Below is a small trained network, with its code and all its weights. Each question gives an input and a target symbol and asks what happens when units are switched off, that is, made to give their printed mean instead of their output.

import numpy as np


def w(rows, s, z=0):
    codes = np.array(rows[::2]) - 128.0
    scale = np.full(codes.shape[1], s)
    scale[-1] = z or s
    return codes * scale


def norm(h):
    return h / np.sqrt((h * h).mean(-1, keepdims=True) + 1e-5)


def f(y):
    return np.maximum(y, 0)


def softmax(a):
    e = np.exp(a - a.max(-1, keepdims=True))
    return e / e.sum(-1, keepdims=True)


def log_softmax(a):
    a = a - a.max(-1, keepdims=True)
    return a - np.log(np.exp(a).sum(-1, keepdims=True))


def net(x, mask):
    ids = ['ΣΨΩαγδεζημξφ'.index(c) for c in x.split()]
    T = len(ids)
    res = E[ids] + P[:T]
    q, k, v = (norm(res) @ M[0].T for M in (Q, K, V))
    z = softmax(np.where(np.tri(T) > 0, q @ k.T / 4**0.5, -1e9)) @ v
    res = res + np.where(mask[0], z, O[0][:, -1]) @ O[0][:, :-1]
    y = f(norm(res) @ A[0][:, :-1].T + A[0][:, -1])
    res = res + np.where(mask[1:13], y, B[0][:, -1]) @ B[0][:, :-1]
    return log_softmax(norm(res)[-1] @ U[:, :-1].T + U[:, -1])


Q, K, V, O, A, B = {}, {}, {}, {}, {}, {}
E = w([
[138,114,114,110,104,26,191,173,4,104],'Σ',
[135,21,135,98,126,160,125,124,131,62],'Ψ',
[165,147,151,103,244,64,115,114,178,87],'Ω',
[46,139,154,50,132,131,158,149,131,225],'α',
[73,53,123,145,132,207,115,141,152,54],'γ',
[151,166,254,163,19,124,130,114,138,109],'δ',
[151,67,105,131,115,214,114,95,198,135],'ε',
[185,128,131,78,65,41,10,116,122,175],'ζ',
[186,16,118,86,117,143,172,76,140,109],'η',
[160,45,98,146,62,213,80,202,136,95],'μ',
[150,5,67,149,141,143,154,51,116,135],'ξ',
[120,45,137,145,161,189,209,124,151,99],'φ',
],0.0018)
P = w([
[133,4,215,147,197,145,77,157,58,181],'0',
[172,69,108,137,119,177,163,181,174,119],'1',
[121,61,176,150,163,141,98,117,94,161],'2',
[150,89,97,130,112,157,164,169,188,112],'3',
[109,88,166,134,160,138,101,95,101,146],'4',
[134,105,88,130,105,141,163,161,187,102],'5',
[100,112,160,127,155,137,105,87,102,134],'6',
[128,125,83,125,104,134,163,150,193,100],'7',
[99,135,156,110,149,131,104,73,97,128],'8',
[113,144,74,117,99,124,166,145,196,101],'9',
[92,160,151,100,148,127,107,62,99,121],'10',
[110,165,78,115,94,114,163,139,192,101],'11',
[87,191,145,99,147,122,105,58,104,119],'12',
[100,180,80,117,88,104,182,136,189,93],'13',
],0.0021)
Q[0] = w([
[80,42,78,90,104,176,175,92,215,35],'H1',
[136,157,254,143,187,135,59,78,43,193],'H1',
[164,157,161,168,183,95,124,157,42,199],'H1',
[153,111,178,129,192,164,63,97,106,175],'H1',
],0.0082)
K[0] = w([
[102,234,110,116,130,89,143,91,137,137],'H1',
[140,8,111,151,134,213,136,115,154,116],'H1',
[139,3,140,146,142,155,129,150,105,117],'H1',
[120,33,100,122,149,208,103,64,143,122],'H1',
],0.006)
V[0] = w([
[139,156,214,193,5,114,153,98,137,124],'H1',
[201,111,117,176,147,81,148,174,44,49],'H1',
[72,139,111,174,117,172,226,69,122,74],'H1',
[178,173,149,173,199,138,75,65,218,73],'H1',
],0.0024)
O[0] = w([
[119,50,182,192,50,133,161,81,146,114,2],'H1',
[129,178,64,121,103,103,137,73,132,2,83],'H1',
[183,88,144,134,146,216,153,123,65,113,13],'H1',
[219,106,186,208,194,113,93,152,160,118,74],'H1',
],0.0026,0.00021)
A[0] = w([
[229,203,87,196,161,104,148,163,179,68,7],'N1',
[193,99,135,72,111,58,190,109,148,145,162],'N2',
[113,109,203,103,164,124,134,76,60,59,128],'N3',
[103,160,166,145,68,77,133,156,177,145,151],'N4',
[168,146,168,123,57,169,75,177,130,92,132],'N5',
[123,161,83,125,88,143,231,186,111,167,59],'N6',
[254,119,70,105,111,130,174,170,182,132,48],'N7',
[43,121,118,179,134,148,125,202,174,81,99],'N8',
[128,148,109,161,165,174,149,147,184,152,158],'N9',
[94,90,208,152,125,122,67,92,127,182,60],'N10',
[150,132,59,160,46,54,139,152,165,118,65],'N11',
[81,94,127,81,167,113,36,149,72,142,116],'N12',
],0.0034,0.0018)
B[0] = w([
[70,107,69,181,5,114,166,210,35,144,168],'N1',
[87,135,133,167,106,140,74,185,169,157,196],'N2',
[64,184,95,108,130,126,88,152,135,148,253],'N3',
[144,76,90,120,189,115,128,97,118,116,178],'N4',
[40,91,144,143,156,138,158,91,164,126,180],'N5',
[173,97,120,115,111,170,1,115,180,125,159],'N6',
[122,186,166,133,126,72,122,68,67,150,188],'N7',
[156,163,154,134,126,94,95,105,100,194,217],'N8',
[121,145,110,93,133,101,158,182,113,100,186],'N9',
[185,162,125,52,126,101,136,127,95,80,199],'N10',
[163,191,160,138,215,164,165,141,121,101,181],'N11',
[158,170,128,190,90,143,188,98,170,127,236],'N12',
],0.0038,0.0026)
U = w([
[75,138,83,191,67,63,155,193,60,144,177],'Σ',
[141,153,46,95,80,168,137,124,162,4,100],'Ψ',
[137,157,119,161,237,61,120,141,207,129,108],'Ω',
[126,159,158,80,104,127,253,118,138,225,60],'α',
[137,175,180,182,130,203,70,116,67,152,139],'γ',
[93,81,191,60,125,55,104,88,70,86,122],'δ',
[235,120,160,82,141,164,148,159,99,109,203],'ε',
[208,147,137,127,42,53,80,60,138,153,55],'ζ',
[115,91,99,88,83,158,50,179,187,212,131],'η',
[102,81,180,211,82,151,186,101,204,116,253],'μ',
[150,87,40,149,155,128,137,43,70,169,99],'ξ',
[66,89,126,103,212,185,190,203,77,118,53],'φ',
],0.0076,0.0025)

Each question gives the input, a string of symbols that net reads in full, and the target symbol t.
The units are the heads (4 rows each of Q, K, V and O) and the neurons (one row each of A and B). Each row of codes is followed by its name. A weight is (code - 128) times the scale printed after its matrix; where a second scale follows, it is the last column's (O, A, B and U).
mask holds one flag per unit, heads first, then neurons. A switched-off unit (its flag False) gives its mean, the last column of its rows in O or B, instead of its output. The means were averaged over made-up inputs and are rounded, as every weight is.
A unit's drop is (log p(t) with every unit on - log p(t) with that unit switched off) / (log p(t) with every unit on - log p(t) with every unit switched off).
The circuit of an input: a set's keep is (log p(t) with only the set's units on - log p(t) with every unit switched off) / (log p(t) with every unit on - log p(t) with every unit switched off). Starting from the 12 units with the biggest drops (on a tie, the unit counted first), units are removed one at a time, each time the one whose removal leaves the highest keep (on an exact tie, the one counted first), for as long as the keep stays at least 0.8.
units of the circuit, in order: the units of the circuit, biggest drop first
unit that matters most: the unit with the biggest drop
top k neurons: the k neurons with the biggest drops, biggest first
drop when u is switched off: that unit's drop, to one decimal
input γ μ γ γ Ω Ω γ δ γ γ η, target η: units of the circuit, in order	[N2, N7]
input δ η η ε Ω ε γ γ η Ψ, target Σ: units of the circuit, in order	[H1, N1]
input γ δ μ μ γ η ζ η Ψ δ δ Ψ Ψ φ, target μ: units of the circuit, in order	[H1]
input μ ξ Ω δ δ γ ε γ φ, target φ: units of the circuit, in order	[N7, N12]
input γ γ γ φ γ μ ζ δ ξ Ψ δ Ψ Ω η, target Σ: units of the circuit, in order	[H1, N1]
input α ε Ω γ Ψ γ γ γ, target Σ: units of the circuit, in order	[N1, H1]
input Σ γ γ δ η ζ δ Σ Ψ Ψ δ Ω ζ φ, target Ω: units of the circuit, in order	[H1, N4]
input γ φ δ Σ, target Ψ: units of the circuit, in order	[H1, N6]
input η η Ψ Ω ζ φ Ω Ω Ψ Ψ μ, target μ: top 2 neurons	[N5, N12]
input Ω α η ξ Ω Ω Ω δ, target μ: units of the circuit, in order	[N5, H1]
input Ψ η η η, target ζ: top 3 neurons	[N7, N2, N3]
input Ω η γ Σ Ψ φ Σ Ψ α μ, target η: units of the circuit, in order	[H1, N6]
input η μ ξ γ, target φ: top 4 neurons	[N12, N9, N3, N2]
input η α γ γ Ψ, target Ψ: units of the circuit, in order	[N12, N8, N10]
input Ψ Ψ Ψ ε, target α: unit that matters most	N7
input Ψ ζ δ ζ Ψ Ψ ε γ, target Ω: units of the circuit, in order	[N8, H1, N11, N4]
input η Ω γ ξ, target Σ: top 2 neurons	[N1, N7]
input α δ α Ψ η μ Ψ γ γ γ, target η: top 2 neurons	[N8, N6]
input γ Ψ ξ γ γ γ γ γ δ, target δ: top 3 neurons	[N12, N10, N5]
input μ ζ γ φ, target Ω: top neuron	[N11]
input φ δ α Ω γ γ μ γ, target Σ: top 2 neurons	[N1, N8]
input Ω Ψ Ω Ω δ, target δ: top 2 neurons	[N10, N12]
input ε φ γ γ δ Σ γ φ Ψ η γ ε α δ, target μ: drop when H1 is switched off	0.2
